Table B holds the same points as the rows below, measured another way and shuffled. Each row below is followed by which row of B it is.
B:
[[ -1  11  -7  -2  -2  -4   3  15  -7  10 -15  -8  12  -4   8   3  12  -1
   -5   3   0  -2   8   0   6   1  -1  -3   2   5  19  -4  -1  -7   1   0
    5  -5   7  -4  -4  13]
 [ -8  12  -5  -3   0   5   5  -8   6  -1   8  -6  12   1   1  -1  -4  -2
   -4  -1  -9  10  -8   0  -7   0  -4   3   2  -2  15  -7  -6   2  -3   0
   -3   1   1   7   2  -9]
 [  7  -5  -2   6   0 -10  -1  11 -15  11 -23  -5  15  -9  12   0  16  -4
  -10   6   8 -12  14   0  15   3   6  -5  -4   2  19  -2   5 -11   3  -4
    8  -4   6 -13  -4  19]
 [ -8  14  -4  -3  -1   3   6   2   9  -8  11  -4  -1   5  -8   2  -9   0
    4  -6  -3  10  -4   2 -11  -1  -6   1   6   3   5  -4  -5   9  -2  -2
   -4   0   1  11   1  -8]
 [  2  -2   0   2  -2  -7  -1  10  -9   7 -14  -7  14 -10   7   4  15  -1
   -1   4   3  -9  11   2  14   3   6  -4  -2   0  12  -1   1 -10   4  -8
    5  -3   5 -11  -2  11]
 [ 10  -9  -1   6   1 -12   1  11 -15   6 -17  -2   2  -6  10   0  10  -1
   -8   3   9 -11  16   0  12   1   5  -6  -4   5  19   0   8  -5   3  -3
    7  -5   3 -11  -4  19]
 [-12   7  -7   2  -2  -2   6 -12  -3   2   6 -13  35  -9   7   1  10  -4
   -5   3  -7   2   0   0   7   5   2   1   0  -3  39 -13 -10  -7  -2 -15
    2   2   4  -3   2  -7]
 [ -1  12   1  -7   2   3  -1  13   8  -8  -3   7  -4   7 -12   7  -9   1
   10  -3   2  -6   5  -4  -6  -2  -7   2   5   4 -25  -2  -4   7  -1   4
   -2   0   1   8  -3   3]
 [ -2   5  -2  -1   0  -2   4   6   1  -5   3  -1  -7   2  -5   0  -3   1
    1  -6   2   4   3   2  -6  -1  -3  -2   3   5   8   1   1   7  -1   1
    0  -4   1   5  -1   1]
 [ -8  14  -7  -2  -2  -1   5   1   1   0   8  -5   4  -2   3  -2   0   0
   -3  -2  -6  12  -4   3  -4   1  -5  -1   3   2  27  -6  -2   2  -2  -5
    0  -3   4   5   0  -5]
 [ -2  15  -6  -5  -1   9   5   1   7   2   6  -3  -5   8  -2   1 -12   1
   -5   0 -13  14 -11  -1 -14  -3  -7   3   2   1  -2  -4  -5   3  -3  14
   -6  -2  -2  11   0  -9]
 [  4 -12   2   5   0 -10  -1   4 -11   3 -16  -6  17 -10   7   2  14  -3
   -2   3   8 -17  16  -2  16   3   7  -4  -3   1  15  -2   3  -7   2 -13
    7  -1   4 -14  -3  16]
 [  6  -5   2   1   1  -4  -1  10  -5   4 -14  -1   1  -3   3   3   7  -1
    0   1   6  -9   9   0   7   0   2  -2   0   3  -3   2   3  -3   2   0
    3  -2   2  -6  -3  12]
 [ -6  14  -4  -7   2   0   6   6   3  -5   3  -1   2   4  -5   0  -6  -3
    2  -6  -2   3   1  -1 -10  -1  -8   2   3   7  15  -6  -4   9  -5   0
   -3  -3   3  10   0  -1]
 [ -8  13  -6  -7  -1  14   5  -9   9   2  10  -5   9   6  -1   3  -9   0
   -2   2 -14  12 -15  -4 -12  -3  -6   5   3  -4  -1  -8 -12   0  -4  12
   -6   3  -2  11   3 -14]
 [  1  -2   0  -3   3  -4   1   8  -8   5 -24  -4  28  -8   9   7  15  -6
    1   5   7 -21  14  -7  15   2   0   2  -1   3  11  -9  -5  -9  -1  -8
    6   0   7  -9  -3  17]
 [  0   3   2  -3   3  -2   0  13  -1   0 -15  -6  23  -4  -2   9  10  -3
    6  -1   6 -18  14  -6   9   2   1   1   2   3  -7  -6  -6  -3   0  -9
    2   1   5  -3  -2  13]
 [  3   2  -2  -1   1  -7   2  14  -7   2 -14  -3   6  -6   1   1   8  -4
   -1  -3   9  -7  12   2   4   1   1  -4   3   6  13   1   3   2   0  -6
    4  -5   7  -4  -2  14]
 [  2  -6   1  -3   2   2   0  -2  -3   5 -14   1   7   0   9   1   4  -3
   -3   4   1  -8   0  -5   3  -3  -1   2  -3   1   1  -3  -1  -4  -2   6
    2   1   1  -3   0   6]
 [ -4  14  -3  -6   1   3   3   8   5  -3  -2   0   8   4  -6   6  -5  -1
    4  -2  -3  -3   3  -4  -5  -1  -7   3   3   4  -4  -7  -6   3  -2   2
   -2   0   2   8  -2   1]
 [  3  -9   3   3   0  -7  -1   6  -5  -3  -6   3  -6  -4   0   0   5   0
    4  -2  10  -7   9   2   6   0   3  -4   0   3   2   5   6   2   2  -7
    4  -2   2  -6  -1   8]
 [  1  10  -1  -6   0  11   1   3  12  -5  10  10 -26  14 -12   0 -20   5
    4  -3  -6  13 -12  -1 -20  -6  -8   2   4   0 -31   7  -1  10  -1  23
   -8  -2  -6  14   0 -13]
 [ -2   6  -2  -2   1   6   5  -6   7  -7  13   3 -17  10  -5  -4 -16   1
   -3  -6  -7  15 -11   1 -16  -4  -7   2   1   1   0   1   0  11  -3  10
   -6  -1  -4  12   1 -11]
 [  4  -5   5  -2   2   0  -2   8   1   0 -14   1   6   0  -2   6   6  -1
    6   0   6 -14   9  -4   5  -1   1   2   1   2 -20   0  -1  -1   0  -1
    2   2   2  -2  -2  10]
 [ -7  13  -6  -6   0  10   5  -6   7   3   3  -5  13   4   2   3  -7  -1
   -3   3 -11   8 -11  -4  -8  -2  -6   5   2  -3   5  -9 -10  -2  -3   9
   -4   3   0   8   1  -9]
 [ -7  12  -1  -8   0  12   3  -5  15 -11  15   7 -18  13 -12  -2 -19   2
    6  -6  -8  15 -16   0 -21  -5 -10   5   5   0 -20   2  -5  12  -4  13
   -8   1  -4  17   2 -17]
 [-10   8  -5  -2  -2  11   6 -17  10  -2  15  -7   7   4   0  -2  -8  -2
   -5  -1 -11  17 -18   2 -12  -1  -4   5   3  -5   9  -5  -9   2  -3   4
   -6   3  -1   9   5 -19]
 [  9  -5   3  -3   1   4  -2   5   0   1  -6  10 -23   8  -1  -1 -10   3
   -2  -1  -1   1  -3  -1  -8  -5  -2  -1  -2   2 -21   8   5   4  -1  18
   -2  -3  -5   4  -2   2]
 [  0   2  -2  -4   3  -5   2   9 -10   8 -25  -6  32  -9  12   6  17  -7
   -3   6   6 -21  15  -7  15   2   0   1  -1   4  19 -11  -5 -10  -2  -8
    7  -1   8  -9  -4  17]
 [  5  -2   0   0   0  -3   1   8  -8   7 -18  -5  12  -4   8   2  10  -3
   -6   3   3 -10   8  -3   7   0   2  -1  -3   2   7  -2   1  -6   0   1
    4  -2   3  -6  -2  13]]
Rows of B count from 0, top down.

[ -1  -3   1   1  -2   7  23 -13  -1   3  -2  -2   4   5   7   0   1   1
   3  14   7   0  20   0  -4   2  -2   5  -1   5   2   5  -1  -2] => 6
[ -2  -1   0   0   1  -3  11   4  -2   0  -1   0   5   0   5  -1   0   2
   3   0 -31   0   5   3   0  -1  -1   0  -3   5  -1   2   0  -4] => 4
[ -1   0   0  -1   5  -3 -12   0  -4  -3   0   2   2  -1  -5   0  -1   1
  -3  -1 -18   1   1   4   1  -1   0  -7  -3   2   3  -3   3  -4] => 23
[ -2   6  -1   0   0  -6   0  -4   3  -4   2   1  -1  -7   7   2   0   2
  -6   7 -19  -1  -9   0   3  -4   0  -5   0  -2  -5   4  -2   3] => 17
[ -2   1   1   0   1  -2  12   6   1   0   4   0   0  -5  -1  -1   0   2
   4   3 -29   1 -15   1   3   1  -2   2  -3   3  -6   3  -2   0] => 5
[ -2   1   0   0   3  -2  -1   4  -1  -2   2   1   1  -3  -1  -1   0   1
  -1   0 -20   0  -6   3   2  -2   0  -4  -2   0  -1   0   0  -1] => 12
[ -1   4  -1   1  -1   2 -20  -6   2  -3   0   1  -8  -2   4   1   0  -2
 -10   0  41  -1  -4  -4   0  -2   3  -4   5  -6   3  -2  -1   7] => 25
[-3  1  0  1 -2  5  5 -9  2  0 -1  0 -3  3  8  0  0  0 -3 11 23  0  8 -3
  0  0  2 -2  0 -1  2  2 -2  4] => 1
[ -3   1   1   0   6  -1  -7 -12  -5  -4  -1   2   1  -1  -1   1  -1   2
  -5   5 -21   1   6   2   1   0   0  -9  -3   1   5  -2   1  -4] => 16
[ -5   3  -1   1   1   3 -22   3   3  -4   0   1  -9  -2   3   0   0   0
  -9  -7  30  -1 -10  -5   5  -1   3  -5   4  -5   2  -3  -3   8] => 21
[ -2   1   0   1   1   0 -12   9   2  -1   3   1  -5  -2  -3  -3   0   2
  -1  -6   3   0 -17   1   4  -2  -1  -7   1   0  -2  -2  -1   3] => 27
[ -3   4  -1   1   4   2 -26 -12  -2  -5   1   2  -7  -4   3   3   0  -1
 -10   0   4   0  -5  -3   3   0   3  -6   1  -4   5  -4  -1   3] => 7
[ -2   0   2   0   6   5   0  -8  -4  -1   1   1   3   1  -1  -2   0   5
   1  13 -31   1   5   4  -1   1  -3  -9  -4   5   2   2   0  -2] => 15
[ -5   3   0   1   2   7 -11 -14  -1  -4   1   2  -6  -1   7   1   0   1
  -8   9  10   0  -1  -3   3   1   1  -7   0  -3   4  -1  -3   3] => 19
[ -3   1   1   0   3   2   4   2  -1  -1   1   0   0   1   1  -3  -1   4
   2   7 -20   0  -3   3   4  -2  -3  -7  -4   4  -2   2   0  -1] => 29
[-6 -2  1  2  1 12  2 -6  0 -1 -1  0 -4  6  8 -3  0  3 -2 12 25  1  9 -2
  2  2 -1 -7  0  0  6  1 -2  4] => 24
[ -2   1   2   0   1   1  15   7   0   1   3  -1   1   0   2  -3  -1   5
   6   7 -36   0  -2   2   5   0  -4  -3  -5   5  -6   4  -1  -1] => 2
[  3   2  -1  -1   1  -9  -2   4   0  -1   2   1   3  -7  -3   2   0  -1
   0  -4 -19  -1  -8   2  -1  -2   1   4   0   0  -4   1   1  -1] => 20
[ -4   6   0   1  -2   4  -8 -20   3  -3   2   2  -7  -3  10   1   0   1
 -10  12  18  -1  -9  -3   2  -2   1  -5   1  -4  -1   2  -3  10] => 13
[-6  2  1  2 -1 10 -2 -4  3 -2  0  0 -9  2 10 -1  0  2 -7  7 31  0 -4 -4
  5  1  1 -7  0 -3  2  0 -4  6] => 10
[-2  5 -1  1 -2 -3 -4 -8  2 -3  2  1 -3 -4  5  2  0 -1 -7  2  6 -1 -9 -2
  2 -4  1  1  1 -3 -2  2 -2  4] => 8
[  2   0   0  -1   2  -6  10   1  -2   1   1   0   6  -3  -4   0  -1   4
   5   1 -34   0   2   3  -2   0  -2   2  -3   5  -2   2   2  -5] => 11
[ -3   3   0   2  -4   6   7 -10   3  -1   1   0  -4   0  13   2   0   0
  -3  12  16  -1  -1  -3   2  -1   1   2   1  -5  -3   4  -4   5] => 9
[ -1   3   0   1  -4   2  -5  -5   4  -1   2   0  -8  -2   2   1   0  -1
  -6   3  34  -1 -10  -4   0  -2   1  -1   3  -4  -1  -1  -1   7] => 22
[ -3   5  -1   1  -1   0  -6 -13   1  -4   0   1  -4  -3   9   4   0  -2
 -12   6  24  -1  -1  -4   1  -1   3   0   1  -5   3   1  -2   5] => 3
[ -4   0   2   0   5   8   4  -9  -3  -1   1   1   0   1   3  -3   0   6
   2  19 -29   1   4   4   2   1  -3 -11  -5   5   0   2  -1  -1] => 28
[-1 -1  0  1 -2  4  8 -3  2  1 -2 -1 -1  5  6  0  0 -1 -3 10 37  0 13 -2
 -2 -1  0 -1  2 -1  4  1  0  3] => 26
[-6 -2  0  2  1 12  0 -6  0 -1 -3  0 -3  7  7 -2  0  1 -4  9 33  1 10 -3
  1  1  0 -8  0 -1  7  0 -2  3] => 14
[ -7   3   1   2  -1   8   6  -3   1  -3   1   0  -3   1  13  -1   0   5
  -2  12 -16   0  -2   1   7  -2  -2  -4  -3  -2  -3   5  -5   3] => 0
[-2 -1  2  0  4  4 -1  3 -2  0  2  0  0  2 -2 -4  0  4  3  9 -8  1 -2  4
  1 -1 -3 -8 -2  4  1  0  0  0] => 18
